Below are the code and all the weights of a small trained network. Each question names an input and a target symbol and asks about switching units off, where a switched-off unit gives its printed mean instead of its output.

import numpy as np


def w(rows, s, z=0):
    codes = np.array(rows[::2]) - 128.0
    scale = np.full(codes.shape[1], s)
    scale[-1] = z or s
    return codes * scale


def norm(h):
    return h / np.sqrt((h * h).mean(-1, keepdims=True) + 1e-5)


def f(y):
    return y / 2 * (1 + np.tanh(0.7978845608 * (y + 0.044715 * y**3)))


def softmax(a):
    e = np.exp(a - a.max(-1, keepdims=True))
    return e / e.sum(-1, keepdims=True)


def log_softmax(a):
    a = a - a.max(-1, keepdims=True)
    return a - np.log(np.exp(a).sum(-1, keepdims=True))


def net(x, mask):
    ids = ['αβεζηξπστφω'.index(c) for c in x.split()]
    T = len(ids)
    res = E[ids] + P[:T]
    u = 0
    for l in range(2):
        q, k, v = (norm(res) @ M[l].T for M in (Q, K, V))
        z = softmax(np.where(np.tri(T) > 0, q @ k.T / 2**0.5, -1e9)) @ v
        res = res + np.where(mask[u], z, O[l][:, -1]) @ O[l][:, :-1]
        u += 1
        y = f(norm(res) @ A[l][:, :-1].T + A[l][:, -1])
        res = res + np.where(mask[u : u + 8], y, B[l][:, -1]) @ B[l][:, :-1]
        u += 8
    return log_softmax(norm(res)[-1] @ U[:, :-1].T + U[:, -1])


Q, K, V, O, A, B = {}, {}, {}, {}, {}, {}
E = w([
[163,126,66,87,133,106,127,143],'α',
[164,80,106,148,169,141,141,156],'β',
[163,130,139,197,152,160,127,99],'ε',
[111,131,173,159,16,121,135,152],'ζ',
[119,173,75,175,154,104,131,155],'η',
[148,136,181,106,203,96,168,141],'ξ',
[154,110,159,87,159,203,117,147],'π',
[115,60,125,69,161,118,125,95],'σ',
[80,150,116,110,110,151,253,107],'τ',
[194,161,131,176,148,133,163,168],'φ',
[101,180,131,144,139,141,93,57],'ω',
],0.041)
P = w([
[206,48,30,175,206,238,97,133],'0',
[163,26,46,231,176,224,110,124],'1',
[134,81,118,180,179,196,136,136],'2',
[159,100,98,196,238,179,107,137],'3',
[164,100,123,182,254,181,134,137],'4',
[129,165,174,97,169,201,112,219],'5',
],0.0074)
Q[0] = w([
[81,145,154,119,2,100,168,148],'L0H0',
[131,140,129,122,123,155,137,133],'L0H0',
],0.19)
K[0] = w([
[242,80,54,54,254,122,65,194],'L0H0',
[155,102,116,171,107,114,143,124],'L0H0',
],0.086)
V[0] = w([
[160,99,176,135,79,76,5,163],'L0H0',
[96,128,117,126,115,161,215,118],'L0H0',
],0.025)
O[0] = w([
[245,109,149,169,135,15,15,121,7],'L0H0',
[136,140,141,140,131,97,174,103,164],'L0H0',
],0.012,0.016)
A[0] = w([
[63,191,19,117,150,109,67,125,6],'L0N0',
[102,147,151,145,107,214,44,77,113],'L0N1',
[138,169,111,165,144,159,117,184,8],'L0N2',
[140,79,168,84,141,101,69,109,127],'L0N3',
[141,83,132,45,196,152,103,172,90],'L0N4',
[107,168,188,90,225,72,113,140,136],'L0N5',
[85,28,157,56,120,99,93,74,46],'L0N6',
[28,136,140,68,181,97,14,3,64],'L0N7',
],0.044,0.011)
B[0] = w([
[100,158,102,94,69,3,147,150,180],'L0N0',
[128,192,147,80,112,176,95,155,205],'L0N1',
[183,82,122,168,146,139,152,124,170],'L0N2',
[191,95,127,169,103,156,112,169,164],'L0N3',
[74,66,98,75,142,120,104,158,254],'L0N4',
[130,168,209,96,180,99,113,157,160],'L0N5',
[64,87,211,130,132,115,159,74,149],'L0N6',
[43,183,75,92,154,133,121,31,184],'L0N7',
],0.05,0.023)
Q[1] = w([
[98,213,120,90,164,232,223,65],'L1H0',
[150,245,212,130,176,111,2,51],'L1H0',
],0.078)
K[1] = w([
[213,123,204,190,141,255,117,173],'L1H0',
[89,205,120,67,176,227,133,46],'L1H0',
],0.08)
V[1] = w([
[157,174,1,92,167,123,123,106],'L1H0',
[105,88,174,152,5,148,150,219],'L1H0',
],0.04)
O[1] = w([
[163,223,117,194,100,211,103,150,250],'L1H0',
[244,3,138,86,22,54,158,88,208],'L1H0',
],0.016,0.013)
A[1] = w([
[144,101,246,163,218,84,127,164,5],'L1N0',
[190,156,91,249,122,61,107,140,19],'L1N1',
[215,94,198,254,163,115,130,152,1],'L1N2',
[76,98,78,175,125,84,124,144,89],'L1N3',
[75,133,128,178,87,177,179,111,21],'L1N4',
[138,12,63,233,176,147,93,143,17],'L1N5',
[210,194,153,181,225,167,65,77,107],'L1N6',
[58,133,211,203,34,146,74,177,121],'L1N7',
],0.057,0.0095)
B[1] = w([
[115,127,205,144,79,95,171,152,181],'L1N0',
[162,135,171,143,133,145,147,64,164],'L1N1',
[182,124,86,1,95,77,117,130,180],'L1N2',
[154,120,112,153,143,76,107,134,195],'L1N3',
[171,129,108,94,146,139,186,152,187],'L1N4',
[96,142,154,184,205,163,78,120,252],'L1N5',
[116,88,66,172,39,149,133,119,190],'L1N6',
[196,63,159,109,71,89,105,93,160],'L1N7',
],0.084,0.034)
U = w([
[82,139,238,157,113,110,154,170,162],'α',
[107,90,105,36,159,176,33,229,27],'β',
[144,130,150,203,227,151,66,151,253],'ε',
[181,138,113,118,183,153,216,162,193],'ζ',
[125,88,81,189,70,176,113,106,185],'η',
[63,26,122,98,181,107,174,27,87],'ξ',
[146,107,158,105,138,121,84,140,64],'π',
[230,103,83,62,190,154,38,29,45],'σ',
[122,123,52,134,146,2,106,221,91],'τ',
[102,252,108,95,130,103,91,107,164],'φ',
[167,170,137,201,159,34,183,34,120],'ω',
],0.0091,0.0054)

Each question gives the input, a string of symbols that net reads in full, and the target symbol t.
The units are the heads (2 rows each of Q, K, V and O) and the neurons (one row each of A and B). Each row of codes is followed by its name. A weight is (code - 128) times the scale printed after its matrix; where a second scale follows, it is the last column's (O, A, B and U).
mask holds one flag per unit, layer by layer, with each layer's heads first. A switched-off unit (its flag False) gives its mean, the last column of its rows in O or B, instead of its output. The means were averaged over made-up inputs and are rounded, as every weight is.
A unit's drop is (log p(t) with every unit on - log p(t) with that unit switched off) / (log p(t) with every unit on - log p(t) with every unit switched off).
The circuit of an input: a set's keep is (log p(t) with only the set's units on - log p(t) with every unit switched off) / (log p(t) with every unit on - log p(t) with every unit switched off). Starting from the 12 units with the biggest drops (on a tie, the unit counted first), units are removed one at a time, each time the one whose removal leaves the highest keep (on an exact tie, the one counted first), for as long as the keep stays at least 0.8.
units of the circuit, in order: the units of the circuit, biggest drop first
most important unit: the unit with the biggest drop
top k neurons: the k neurons with the biggest drops, biggest first
top k neurons in layer l: the k neurons of layer l with the biggest drops, biggest first
drop of u: that unit's drop, to one decimal
input ε ξ β τ, target ζ: most important unit : L0N4
input τ ε ε, target ζ: units of the circuit, in order : (L0H0, L1N4)
input α ω ε, target η: top 4 neurons : (L0N4, L0N1, L1N6, L0N0)
input ζ π σ ε π, target α: top 2 neurons : (L1N0, L0N5)
input ε φ ζ β σ β, target α: units of the circuit, in order : (L1N0, L0H0, L0N5)
input ω σ α τ, target ζ: top 4 neurons in layer 0 : (L0N4, L0N7, L0N3, L0N5)
input η φ ε, target η: top 4 neurons : (L0N4, L0N0, L0N1, L1N6)
input π ε σ ε α ξ, target α: top 2 neurons : (L0N5, L1N0)
input σ ζ ω σ, target η: top 2 neurons : (L0N3, L0N7)
input ε α π, target β: top 2 neurons in layer 1 : (L1N5, L1N6)
input ε ε β ε σ, target ξ: top 3 neurons : (L0N7, L0N6, L1N5)
input τ φ ζ β ω β, target η: top 2 neurons : (L1N6, L0N7)
input ω σ σ, target ξ: top 2 neurons : (L0N6, L0N7)
input τ ζ β η σ, target α: top 3 neurons : (L0N5, L1N0, L0N6)
input α ξ ξ α, target τ: most important unit : L1N5
input ω α τ ε ζ σ, target α: top 2 neurons : (L0N6, L0N5)
input σ ε β ω ω, target φ: top 2 neurons in layer 0 : (L0N7, L0N1)
input β η ω β β, target ε: drop of L1N4 : 0.0
input β ω ζ η, target η: drop of L0N1 : -0.2
input ξ π τ σ, target ζ: drop of L1N4 : 0.1
